Below is a small trained network, with its code and all its weights. Each question gives an input and a class and asks what happens when units are switched off, that is, made to give their printed mean instead of their output.

import numpy as np


def w(rows, s, z=0):
    codes = np.array(rows[::2]) - 128.0
    scale = np.full(codes.shape[1], s)
    scale[-1] = z or s
    return codes * scale


def norm(h):
    return h / np.sqrt((h * h).mean(-1, keepdims=True) + 1e-5)


def f(y):
    return np.maximum(y, 0)


def log_softmax(a):
    a = a - a.max(-1, keepdims=True)
    return a - np.log(np.exp(a).sum(-1, keepdims=True))


def net(x, mask):
    res = np.array(x, float).reshape(1, 3) / 4 @ E
    u = 0
    for l in range(4):
        y = f(norm(res) @ A[l][:, :-1].T + A[l][:, -1])
        res = res + np.where(mask[u : u + 8], y, B[l][:, -1]) @ B[l][:, :-1]
        u += 8
    return log_softmax(norm(res)[-1] @ U[:, :-1].T + U[:, -1])


A, B = {}, {}
E = w([
[59,156,2,199,105,153],'x0',
[95,70,141,191,144,202],'x1',
[71,195,186,137,104,196],'x2',
],0.0057)
A[0] = w([
[203,160,107,215,135,148,197],'0.n0',
[118,175,210,115,116,254,37],'0.n1',
[135,148,93,99,116,19,206],'0.n2',
[94,36,161,92,152,173,107],'0.n3',
[117,208,127,172,187,179,59],'0.n4',
[142,67,145,205,138,170,7],'0.n5',
[114,95,49,114,157,92,196],'0.n6',
[108,152,206,35,179,112,222],'0.n7',
],0.0064,0.0011)
B[0] = w([
[111,108,162,52,105,172,173],'0.n0',
[94,194,104,97,175,1,252],'0.n1',
[140,169,159,198,114,124,229],'0.n2',
[118,109,117,160,45,79,197],'0.n3',
[154,113,91,146,131,91,191],'0.n4',
[237,160,124,229,112,111,195],'0.n5',
[134,112,116,101,188,236,218],'0.n6',
[89,87,128,187,84,146,243],'0.n7',
],0.0066,0.0044)
A[1] = w([
[113,103,179,206,109,21,134],'1.n0',
[2,157,98,188,136,125,50],'1.n1',
[99,135,143,38,60,108,230],'1.n2',
[139,184,51,203,107,60,32],'1.n3',
[117,29,108,77,131,109,32],'1.n4',
[236,27,78,236,126,146,254],'1.n5',
[154,67,120,114,200,92,52],'1.n6',
[126,39,97,76,223,96,93],'1.n7',
],0.0056,0.00099)
B[1] = w([
[175,101,66,85,159,181,220],'1.n0',
[166,132,70,63,182,166,202],'1.n1',
[126,66,50,209,153,158,155],'1.n2',
[125,82,123,127,140,180,210],'1.n3',
[130,145,79,117,224,3,141],'1.n4',
[37,197,131,113,127,141,255],'1.n5',
[62,135,94,159,203,114,153],'1.n6',
[24,196,131,134,149,112,149],'1.n7',
],0.0057,0.0066)
A[2] = w([
[182,13,196,95,131,26,120],'2.n0',
[9,233,171,139,154,96,235],'2.n1',
[74,110,169,106,109,253,75],'2.n2',
[92,131,122,146,185,126,157],'2.n3',
[156,210,114,44,53,105,230],'2.n4',
[235,188,112,239,131,79,233],'2.n5',
[103,94,68,81,141,213,150],'2.n6',
[124,224,122,159,179,135,4],'2.n7',
],0.005,0.0011)
B[2] = w([
[80,171,64,106,48,178,207],'2.n0',
[154,68,102,106,184,55,253],'2.n1',
[201,78,101,99,114,127,168],'2.n2',
[39,167,81,161,147,66,209],'2.n3',
[116,123,159,253,137,144,168],'2.n4',
[68,123,136,252,101,124,185],'2.n5',
[99,61,213,170,81,164,232],'2.n6',
[70,118,122,108,87,171,212],'2.n7',
],0.0069,0.0044)
A[3] = w([
[99,63,130,71,83,120,184],'3.n0',
[72,46,89,205,148,161,156],'3.n1',
[115,149,57,164,167,154,175],'3.n2',
[123,158,220,110,119,113,131],'3.n3',
[103,2,178,132,154,181,192],'3.n4',
[134,164,173,67,137,166,1],'3.n5',
[117,98,66,76,113,120,144],'3.n6',
[83,185,89,72,71,187,195],'3.n7',
],0.007,0.0016)
B[3] = w([
[237,133,44,118,114,244,144],'3.n0',
[231,206,207,119,69,33,245],'3.n1',
[151,93,202,101,156,114,209],'3.n2',
[114,82,39,121,138,207,131],'3.n3',
[105,219,87,96,105,63,160],'3.n4',
[135,19,144,113,90,180,128],'3.n5',
[152,66,108,75,206,231,159],'3.n6',
[87,1,117,135,158,112,177],'3.n7',
],0.0049,0.011)
U = w([
[128,183,155,249,64,73,165],'0',
[64,130,89,102,239,56,165],'1',
[140,51,46,107,89,211,157],'2',
[200,215,128,93,93,88,140],'3',
[117,200,212,93,185,226,2],'4',
[107,177,189,89,150,173,7],'5',
[99,196,195,86,159,204,14],'6',
],0.012,0.0082)

Each question gives the input, the list of numbers given to net, and the class t.
The units are the neurons (one row each of A and B). Each row of codes is followed by its name. A weight is (code - 128) times the scale printed after its matrix; where a second scale follows, it is the last column's (A, B and U).
mask holds one flag per neuron, layer by layer. A switched-off neuron (its flag False) gives its mean, the last column of its row in B, instead of its output. The means were averaged over made-up inputs and are rounded, as every weight is.
A unit's drop is (log p(t) with every unit on - log p(t) with that unit switched off) / (log p(t) with every unit on - log p(t) with every unit switched off).
The circuit of an input: a set's keep is (log p(t) with only the set's units on - log p(t) with every unit switched off) / (log p(t) with every unit on - log p(t) with every unit switched off). Starting from the 12 units with the biggest drops (on a tie, the unit counted first), units are removed one at a time, each time the one whose removal leaves the highest keep (on an exact tie, the one counted first), for as long as the keep stays at least 0.8.
units of the circuit, in order: the units of the circuit, biggest drop first
most important unit: the unit with the biggest drop
top k neurons: the k neurons with the biggest drops, biggest first
top k neurons in layer l: the k neurons of layer l with the biggest drops, biggest first
input [-7,6,7], class 1: top neuron in layer 0 => [0.n1]
input [-3,2,2], class 3: top 4 neurons => [1.n0, 0.n7, 0.n2, 1.n2]
input [-2,-5,-5], class 0: units of the circuit, in order => [0.n2, 2.n5]
input [6,8,-1], class 0: top 3 neurons => [0.n5, 3.n1, 1.n0]
input [-3,-6,7], class 1: units of the circuit, in order => [2.n1, 3.n1]
input [-6,7,2], class 0: top 3 neurons => [0.n5, 2.n5, 0.n1]
input [2,-5,6], class 1: top 4 neurons => [0.n1, 0.n5, 0.n3, 0.n2]
input [7,-2,-6], class 2: top 4 neurons => [0.n1, 0.n2, 0.n0, 2.n6]
input [7,3,7], class 1: top 3 neurons => [0.n1, 1.n0, 2.n0]
input [0,-1,1], class 3: top 2 neurons => [2.n6, 2.n0]
input [-3,5,-2], class 0: top 2 neurons => [0.n5, 2.n5]
input [-4,8,3], class 0: top 2 neurons => [0.n5, 2.n5]
input [-8,7,-2], class 2: top 2 neurons => [0.n3, 2.n0]
input [-6,4,-3], class 2: top 2 neurons => [0.n3, 2.n0]
input [-8,0,-5], class 2: most important unit => 2.n0
input [2,0,2], class 3: top 2 neurons => [2.n6, 1.n5]
input [-5,4,-3], class 2: top 3 neurons in layer 2 => [2.n0, 2.n6, 2.n4]
input [8,3,5], class 2: top 2 neurons in layer 0 => [0.n2, 0.n0]
input [-4,-3,4], class 1: top 2 neurons in layer 1 => [1.n3, 1.n2]
input [7,-2,8], class 1: most important unit => 1.n0
input [3,2,-1], class 3: top 2 neurons in layer 3 => [3.n1, 3.n4]
input [0,-8,-7], class 0: top 2 neurons in layer 0 => [0.n2, 0.n1]
input [-5,-3,-1], class 2: top 2 neurons in layer 0 => [0.n5, 0.n7]
